Below is a small trained network, with its code and all its weights. Each question gives an input and a target symbol and asks what happens when units are switched off, that is, made to give their printed mean instead of their output.

import numpy as np


def w(rows, s, z=0):
    codes = np.array(rows[::2]) - 128.0
    scale = np.full(codes.shape[1], s)
    scale[-1] = z or s
    return codes * scale


def norm(h):
    return h / np.sqrt((h * h).mean(-1, keepdims=True) + 1e-5)


def softmax(a):
    e = np.exp(a - a.max(-1, keepdims=True))
    return e / e.sum(-1, keepdims=True)


def log_softmax(a):
    a = a - a.max(-1, keepdims=True)
    return a - np.log(np.exp(a).sum(-1, keepdims=True))


def net(x, mask):
    ids = ['ΘΞΣΩαβγδζηλμπτψ'.index(c) for c in x.split()]
    T = len(ids)
    res = E[ids] + P[:T]
    u = 0
    for l in range(3):
        r = norm(res)
        for j in range(3):
            rows = slice(2 * j, 2 * j + 2)
            q, k, v = (r @ M[l][rows].T for M in (Q, K, V))
            z = softmax(np.where(np.tri(T) > 0, q @ k.T / 2**0.5, -1e9)) @ v
            o = O[l][rows]
            res = res + np.where(mask[u + j], z, o[:, -1]) @ o[:, :-1]
        u += 3
    return log_softmax(norm(res)[-1] @ U[:, :-1].T + U[:, -1])


Q, K, V, O = {}, {}, {}, {}
E = w([
[144,2,251,141,134,138,138,112,139],'Θ',
[128,50,137,86,83,110,89,146,89],'Ξ',
[72,160,188,182,58,110,106,46,165],'Σ',
[195,170,143,139,98,87,146,132,223],'Ω',
[140,199,90,105,141,207,17,112,141],'α',
[94,71,58,185,74,174,91,218,121],'β',
[105,69,70,57,77,98,131,94,90],'γ',
[162,48,87,3,83,118,78,61,97],'δ',
[137,29,126,188,145,192,66,158,156],'ζ',
[41,163,172,126,160,174,138,120,37],'η',
[169,43,112,101,47,195,107,115,89],'λ',
[176,181,120,65,157,142,157,164,76],'μ',
[67,152,195,156,67,106,239,238,145],'π',
[155,42,98,105,122,143,132,149,110],'τ',
[40,147,172,98,189,72,102,186,183],'ψ',
],0.00055)
P = w([
[141,94,79,166,145,98,146,84,130],'0',
[56,98,76,63,90,240,207,133,220],'1',
[159,80,253,78,52,81,34,195,45],'2',
[72,119,91,69,103,230,192,127,217],'3',
[159,113,239,82,56,81,43,196,48],'4',
[75,139,106,64,108,227,190,128,214],'5',
[152,140,234,90,64,80,48,196,50],'6',
[84,155,113,67,117,220,195,128,207],'7',
[153,160,227,92,72,75,55,189,51],'8',
[80,176,130,67,125,213,188,130,209],'9',
[146,186,221,105,84,76,69,194,58],'10',
[84,195,150,74,141,207,182,132,199],'11',
[138,209,202,119,97,79,81,195,67],'12',
[84,165,139,64,132,223,184,108,215],'13',
],0.00065)
Q[0] = w([
[85,168,24,106,81,138,138,195,122],'0.h0',
[113,186,60,154,108,79,122,175,90],'0.h0',
[3,93,79,130,96,209,196,135,237],'0.h1',
[162,150,61,74,121,161,51,56,115],'0.h1',
[141,112,165,240,142,123,96,181,139],'0.h2',
[146,88,119,39,106,52,126,90,73],'0.h2',
],0.0025)
K[0] = w([
[19,156,110,46,39,216,184,144,220],'0.h0',
[49,69,131,176,178,196,199,105,182],'0.h0',
[120,94,113,74,97,140,114,154,117],'0.h1',
[209,52,167,227,91,36,25,165,31],'0.h1',
[172,41,119,170,144,108,103,152,95],'0.h2',
[101,58,70,3,114,180,172,97,180],'0.h2',
],0.0043)
V[0] = w([
[114,118,148,121,155,151,132,125,95],'0.h0',
[37,75,167,105,181,201,244,76,222],'0.h0',
[130,128,128,128,128,126,130,129,128],'0.h1',
[229,87,189,198,105,28,47,122,81],'0.h1',
[73,130,83,125,144,176,158,120,212],'0.h2',
[140,136,176,156,67,29,56,94,59],'0.h2',
],0.0011)
O[0] = w([
[135,104,134,130,109,115,124,125,131,144],'0.h0',
[173,81,246,127,167,111,148,56,145,247],'0.h0',
[127,129,129,129,128,129,128,127,128,125],'0.h1',
[111,87,252,189,162,121,162,169,130,2],'0.h1',
[123,132,105,205,154,166,134,179,155,214],'0.h2',
[150,145,123,18,127,73,132,93,71,6],'0.h2',
],0.0013,0.00044)
Q[1] = w([
[164,97,136,165,129,55,92,141,67],'1.h0',
[164,128,125,199,149,54,112,140,87],'1.h0',
[101,128,153,62,105,168,161,69,169],'1.h1',
[137,131,92,188,124,131,107,162,126],'1.h1',
[181,161,255,76,46,33,2,228,7],'1.h2',
[141,54,157,45,54,155,70,203,87],'1.h2',
],0.0063)
K[1] = w([
[109,117,156,85,112,161,105,175,128],'1.h0',
[92,150,191,77,61,158,115,210,141],'1.h0',
[121,104,143,153,124,108,148,53,112],'1.h1',
[98,148,124,63,94,181,142,199,176],'1.h1',
[120,253,164,118,135,103,135,123,128],'1.h2',
[106,246,160,85,111,153,143,132,151],'1.h2',
],0.0059)
V[1] = w([
[154,133,127,196,51,115,209,179,254],'1.h0',
[181,160,35,118,174,154,170,179,78],'1.h0',
[211,102,112,90,163,135,119,191,119],'1.h1',
[90,133,132,56,123,191,186,181,221],'1.h1',
[64,166,153,177,50,121,128,36,139],'1.h2',
[188,128,135,155,29,78,192,200,222],'1.h2',
],0.0015)
O[1] = w([
[117,119,76,24,140,108,113,45,53,98],'1.h0',
[140,101,246,155,167,102,169,65,134,3],'1.h0',
[105,101,102,101,115,147,146,43,165,165],'1.h1',
[121,91,215,50,111,86,127,77,105,225],'1.h1',
[83,118,183,181,84,124,174,6,194,123],'1.h2',
[148,146,145,233,106,174,148,228,216,231],'1.h2',
],0.0015,0.00054)
Q[2] = w([
[179,93,140,155,162,47,87,123,35],'2.h0',
[105,122,131,96,106,156,196,64,165],'2.h0',
[154,153,211,45,44,119,44,212,82],'2.h1',
[35,186,39,54,172,225,201,74,223],'2.h1',
[47,161,101,81,119,221,187,97,226],'2.h2',
[187,106,238,54,1,79,6,206,36],'2.h2',
],0.0077)
K[2] = w([
[131,137,139,84,75,130,84,205,112],'2.h0',
[134,117,74,187,173,103,168,108,125],'2.h0',
[121,255,142,115,152,104,127,122,125],'2.h1',
[132,38,72,167,149,112,104,122,113],'2.h1',
[135,47,92,183,124,88,165,121,138],'2.h2',
[126,231,157,118,130,117,142,124,137],'2.h2',
],0.0068)
V[2] = w([
[104,156,37,166,113,77,129,98,116],'2.h0',
[127,87,137,159,144,38,153,144,58],'2.h0',
[141,132,122,142,117,164,216,149,37],'2.h1',
[212,119,135,146,77,205,86,79,128],'2.h1',
[3,121,155,155,108,172,100,131,89],'2.h2',
[97,93,134,116,63,83,206,145,121],'2.h2',
],0.0027)
O[2] = w([
[111,126,156,144,117,86,54,138,70,29],'2.h0',
[144,200,140,96,235,133,99,118,128,190],'2.h0',
[151,129,155,127,93,227,218,151,4,130],'2.h1',
[185,223,117,207,138,86,113,59,89,254],'2.h1',
[17,132,123,158,165,188,139,66,122,169],'2.h2',
[108,59,75,183,166,29,190,135,97,245],'2.h2',
],0.0026,0.00074)
U = w([
[189,93,241,152,221,123,197,63,180,176],'Θ',
[111,110,178,136,211,63,87,213,62,188],'Ξ',
[58,105,189,214,67,66,117,32,173,210],'Σ',
[209,147,151,190,58,61,106,198,222,131],'Ω',
[138,214,166,75,72,192,42,59,169,172],'α',
[65,159,34,190,100,152,58,177,65,57],'β',
[102,93,48,100,174,41,167,61,77,137],'γ',
[186,98,67,43,80,52,76,58,81,166],'δ',
[114,157,151,240,191,196,75,178,162,134],'ζ',
[40,110,197,67,145,193,154,46,41,144],'η',
[182,173,114,206,82,141,172,70,59,62],'λ',
[219,151,198,42,109,183,148,193,63,51],'μ',
[78,48,121,159,64,162,230,212,137,165],'π',
[164,179,2,108,194,167,177,136,174,122],'τ',
[53,70,150,34,164,113,69,171,215,2],'ψ',
],0.0066,0.00076)

Each question gives the input, a string of symbols that net reads in full, and the target symbol t.
The units are the heads (2 rows each of Q, K, V and O). Each row of codes is followed by its name. A weight is (code - 128) times the scale printed after its matrix; where a second scale follows, it is the last column's (O and U).
mask holds one flag per head, layer by layer. A switched-off head (its flag False) gives its mean, the last column of its rows in O, instead of its output. The means were averaged over made-up inputs and are rounded, as every weight is.
A unit's drop is (log p(t) with every unit on - log p(t) with that unit switched off) / (log p(t) with every unit on - log p(t) with every unit switched off).
The circuit of an input: a set's keep is (log p(t) with only the set's units on - log p(t) with every unit switched off) / (log p(t) with every unit on - log p(t) with every unit switched off). Starting from all 9 units, units are removed one at a time, each time the one whose removal leaves the highest keep (on an exact tie, the one counted first), for as long as the keep stays at least 0.8.
units of the circuit, in order: the units of the circuit, biggest drop first
most important unit: the unit with the biggest drop
which heads matter: for each layer, one digit per head in row order, 1 if its drop is at least 0.15 and else 0, layers parted by /
input ψ ζ π δ ζ τ Ξ η, target ψ: units of the circuit, in order => 2.h1
input ζ Ξ τ Θ π δ, target α: units of the circuit, in order => 2.h2, 2.h1
input ζ Θ Ξ Θ μ ζ Ξ Ω λ, target Ω: units of the circuit, in order => 1.h2, 2.h1
input α Ξ δ π λ π Ξ ζ η Ξ, target Σ: units of the circuit, in order => 2.h0, 2.h1
input Ξ Θ Ξ ζ λ, target λ: units of the circuit, in order => 2.h1, 2.h0
input γ Ω Σ λ η Ω Θ, target Ω: units of the circuit, in order => 2.h1, 1.h2, 2.h0, 1.h0
input ψ η ζ, target η: which heads matter => 000 / 001 / 001
input α Θ Θ β μ ψ, target Σ: which heads matter => 000 / 000 / 100
input δ Ξ τ η β γ β β, target Ω: units of the circuit, in order => 1.h0, 2.h2
input Ω δ τ, target Ω: units of the circuit, in order => 1.h2, 2.h1
input ζ Θ Σ τ μ Θ δ Θ δ, target μ: units of the circuit, in order => 0.h1, 2.h0, 2.h1
input Θ Ξ Ξ Ξ Ω μ Θ δ ζ δ γ Ω β η, target τ: units of the circuit, in order => 0.h0, 2.h2, 1.h0
input δ Θ γ, target γ: units of the circuit, in order => 2.h2, 2.h0
input Ξ β Σ δ δ δ η, target η: most important unit => 2.h2
input β Ξ Σ Ξ γ β ζ, target Σ: which heads matter => 000 / 001 / 011
input δ γ τ γ γ Ξ Θ Θ ζ π, target Ω: units of the circuit, in order => 2.h2, 2.h1
input τ Ξ Θ Σ ψ Θ Ω Θ, target μ: which heads matter => 000 / 000 / 011
input Ξ Ξ Ξ γ δ δ, target π: which heads matter => 011 / 000 / 000
input δ Ξ γ Ξ Ξ μ β Θ β Σ η, target η: which heads matter => 000 / 000 / 000
input Θ β η μ Θ Ξ τ δ γ, target μ: which heads matter => 110 / 001 / 110
input Ξ λ Ξ δ ψ, target ψ: which heads matter => 000 / 000 / 010
input Ξ Ξ δ Ω, target π: most important unit => 0.h1
input Ξ Θ α τ δ π μ λ β ζ α α, target π: which heads matter => 010 / 000 / 100
input δ α Θ γ δ α Ξ, target α: which heads matter => 000 / 000 / 001
